Here is a tiny trained network, its code and every weight. The questions are about switching its units off for an input and a class, where a switched-off unit gives its printed mean instead of its output.

import numpy as np


def w(rows, s, z=0):
    codes = np.array(rows[::2]) - 128.0
    scale = np.full(codes.shape[1], s)
    scale[-1] = z or s
    return codes * scale


def f(y):
    return np.maximum(y, 0)


def log_softmax(a):
    a = a - a.max(-1, keepdims=True)
    return a - np.log(np.exp(a).sum(-1, keepdims=True))


def net(x, mask):
    res = np.array(x, float).reshape(1, 7) / 4 @ E
    y = f(res @ A[0][:, :-1].T + A[0][:, -1])
    res = res + np.where(mask, y, B[0][:, -1]) @ B[0][:, :-1]
    return log_softmax(res[-1] @ U[:, :-1].T + U[:, -1])


A, B = {}, {}
E = w([
[79,142,90,116,57,15,51,135],'x0',
[84,130,63,132,123,178,107,1],'x1',
[188,119,149,45,232,88,61,84],'x2',
[112,190,70,203,222,115,108,161],'x3',
[88,2,48,97,175,95,182,154],'x4',
[66,164,196,124,165,57,212,84],'x5',
[125,129,127,128,127,131,129,129],'x6',
],0.0067)
A[0] = w([
[153,171,189,149,88,158,106,113,41],'neuron 0',
[60,181,189,116,160,68,195,70,88],'neuron 1',
[185,97,164,35,157,92,79,87,226],'neuron 2',
[106,140,111,96,91,35,60,108,84],'neuron 3',
[174,141,184,120,139,90,139,228,88],'neuron 4',
[205,114,47,120,73,201,29,172,79],'neuron 5',
[76,160,118,212,6,174,195,172,124],'neuron 6',
[128,80,166,100,56,139,149,68,129],'neuron 7',
[151,106,96,148,104,171,84,157,176],'neuron 8',
[153,69,170,93,44,144,162,118,119],'neuron 9',
[52,162,206,112,166,61,206,113,123],'neuron 10',
[82,131,80,116,149,162,120,2,132],'neuron 11',
[133,75,180,73,50,157,144,125,120],'neuron 12',
[50,132,78,180,22,158,229,194,108],'neuron 13',
[194,90,43,130,94,203,32,171,46],'neuron 14',
[161,167,196,144,154,221,141,126,33],'neuron 15',
[160,243,209,150,110,153,78,100,104],'neuron 16',
[130,196,77,188,185,141,108,180,21],'neuron 17',
[71,131,65,135,132,175,84,6,96],'neuron 18',
[152,74,194,67,71,132,141,114,167],'neuron 19',
[160,150,149,127,144,104,157,227,122],'neuron 20',
[111,172,78,207,194,133,130,167,41],'neuron 21',
[167,103,167,117,187,202,171,129,52],'neuron 22',
[77,97,87,114,94,43,83,136,51],'neuron 23',
[157,249,189,177,67,181,87,119,55],'neuron 24',
[102,126,97,107,75,28,69,140,60],'neuron 25',
[137,90,165,112,146,82,156,223,42],'neuron 26',
[144,150,92,194,181,148,79,171,108],'neuron 27',
[167,107,94,146,116,181,65,156,35],'neuron 28',
[78,19,59,107,177,104,157,150,106],'neuron 29',
[165,78,142,72,61,172,106,133,124],'neuron 30',
[145,43,114,133,186,176,196,129,84],'neuron 31',
[54,164,156,132,146,96,186,35,125],'neuron 32',
[124,165,81,201,195,133,128,165,46],'neuron 33',
[77,25,55,130,134,124,194,167,37],'neuron 34',
[177,102,63,122,111,191,58,146,44],'neuron 35',
[160,120,215,115,142,81,134,234,148],'neuron 36',
[96,141,98,131,86,64,85,120,69],'neuron 37',
[169,110,134,133,169,186,200,116,17],'neuron 38',
[182,118,141,115,188,222,210,115,12],'neuron 39',
[184,80,176,91,60,145,162,102,78],'neuron 40',
],0.0059,0.0011)
B[0] = w([
[70,81,167,106,134,54,102,112,186],'neuron 0',
[186,119,132,117,117,106,216,180,215],'neuron 1',
[156,194,89,105,198,155,122,82,215],'neuron 2',
[95,204,132,103,112,208,120,205,203],'neuron 3',
[172,92,81,207,67,179,86,82,200],'neuron 4',
[160,111,148,105,123,76,218,176,251],'neuron 5',
[214,169,123,46,222,180,85,89,252],'neuron 6',
[99,168,70,179,130,106,150,89,192],'neuron 7',
[144,130,132,114,137,89,188,141,197],'neuron 8',
[90,178,61,164,155,79,130,76,195],'neuron 9',
[196,120,122,129,113,117,205,183,216],'neuron 10',
[202,66,104,196,59,211,98,132,233],'neuron 11',
[85,181,72,171,153,68,131,80,195],'neuron 12',
[213,149,121,44,226,184,82,80,254],'neuron 13',
[160,126,155,116,119,88,217,166,247],'neuron 14',
[51,142,173,113,99,141,99,181,196],'neuron 15',
[105,16,201,93,147,75,106,107,246],'neuron 16',
[74,157,83,160,139,71,142,88,214],'neuron 17',
[194,65,109,197,55,202,101,123,246],'neuron 18',
[92,181,69,171,149,98,133,87,196],'neuron 19',
[148,100,91,188,101,151,95,100,195],'neuron 20',
[80,141,88,159,135,66,138,79,213],'neuron 21',
[89,204,146,116,98,182,98,190,191],'neuron 22',
[76,166,175,99,109,194,109,197,196],'neuron 23',
[81,3,227,90,141,39,63,102,251],'neuron 24',
[83,193,155,107,108,212,114,200,203],'neuron 25',
[160,74,113,182,80,183,64,93,188],'neuron 26',
[96,162,84,152,148,84,161,99,211],'neuron 27',
[130,120,137,118,117,81,205,180,193],'neuron 28',
[102,40,190,80,137,84,76,96,229],'neuron 29',
[104,164,84,149,144,70,178,85,191],'neuron 30',
[44,120,196,93,111,136,71,161,203],'neuron 31',
[190,101,136,141,99,121,203,169,210],'neuron 32',
[86,154,87,161,135,77,134,81,208],'neuron 33',
[83,43,201,85,134,76,63,103,226],'neuron 34',
[156,114,145,114,117,103,196,167,213],'neuron 35',
[193,90,66,197,60,185,79,86,212],'neuron 36',
[105,173,166,97,92,183,119,194,188],'neuron 37',
[66,188,158,127,75,172,108,211,181],'neuron 38',
[66,201,146,131,88,193,101,196,204],'neuron 39',
[72,179,82,167,144,85,138,83,188],'neuron 40',
],0.0058,0.0053)
U = w([
[75,57,186,88,132,88,77,113,92],'0',
[60,208,146,110,85,186,107,199,79],'1',
[194,92,86,203,58,176,95,100,96],'2',
[182,135,131,110,122,92,246,167,136],'3',
[67,193,55,166,159,78,143,74,121],'4',
[205,176,113,57,228,166,85,97,255],'5',
],0.013,0.0023)

Each question gives the input, the list of numbers given to net, and the class t.
The units are the neurons (one row each of A and B). Each row of codes is followed by its name. A weight is (code - 128) times the scale printed after its matrix; where a second scale follows, it is the last column's (A, B and U).
mask holds one flag per neuron, in row order. A switched-off neuron (its flag False) gives its mean, the last column of its row in B, instead of its output. The means were averaged over made-up inputs and are rounded, as every weight is.
A unit's drop is (log p(t) with every unit on - log p(t) with that unit switched off) / (log p(t) with every unit on - log p(t) with every unit switched off).
The circuit of an input: a set's keep is (log p(t) with only the set's units on - log p(t) with every unit switched off) / (log p(t) with every unit on - log p(t) with every unit switched off). Starting from the 12 units with the biggest drops (on a tie, the unit counted first), units are removed one at a time, each time the one whose removal leaves the highest keep (on an exact tie, the one counted first), for as long as the keep stays at least 0.8.
circuit, biggest first: the units of the circuit, biggest drop first
k most important neurons: the k neurons with the biggest drops, biggest first
input [8,4,6,6,-7,-7,0], class 1: most important neuron => neuron 3
input [7,-2,5,4,-3,-7,4], class 1: circuit, biggest first => neuron 25; neuron 3
input [1,0,-7,3,4,4,2], class 5: circuit, biggest first => neuron 13; neuron 6
input [3,-3,8,3,-8,7,5], class 0: 2 most important neurons => neuron 16; neuron 24
input [0,4,3,-1,3,-1,-7], class 2: circuit, biggest first => neuron 11; neuron 18
input [6,-4,-4,4,3,-8,4], class 3: circuit, biggest first => neuron 5; neuron 14
input [2,-1,-4,1,-1,5,3], class 3: circuit, biggest first => neuron 10; neuron 1
input [-5,-7,-4,-1,0,-1,4], class 2: circuit, biggest first => neuron 36; neuron 4
input [4,8,4,6,-7,2,6], class 2: 2 most important neurons => neuron 18; neuron 11
input [-8,-6,3,-8,-2,-8,-3], class 1: circuit, biggest first => neuron 39; neuron 22
input [-6,-7,-3,-4,8,-2,0], class 0: 3 most important neurons => neuron 34; neuron 31; neuron 29
input [-6,8,-4,0,-4,6,-3], class 2: 2 most important neurons => neuron 11; neuron 18
input [-4,1,0,4,-3,-2,5], class 1: circuit, biggest first => neuron 15; neuron 13
input [0,4,-2,2,7,-5,-6], class 0: circuit, biggest first => neuron 34
input [6,0,-7,1,0,0,0], class 5: circuit, biggest first => neuron 13; neuron 6
input [2,-5,5,7,8,-5,1], class 0: 2 most important neurons => neuron 29; neuron 34
input [4,8,-4,1,-8,8,-1], class 0: 3 most important neurons => neuron 24; neuron 16; neuron 0
input [-6,-8,1,5,-2,-4,2], class 2: 3 most important neurons => neuron 36; neuron 4; neuron 20
input [7,-4,-5,1,4,-7,-8], class 1: 2 most important neurons => neuron 25; neuron 23
input [8,-2,-7,-8,7,-3,5], class 1: circuit, biggest first => neuron 25
input [-6,-8,-6,7,6,-7,5], class 2: 4 most important neurons => neuron 26; neuron 4; neuron 20; neuron 36
input [8,2,6,5,-6,4,0], class 1: 2 most important neurons => neuron 3; neuron 25
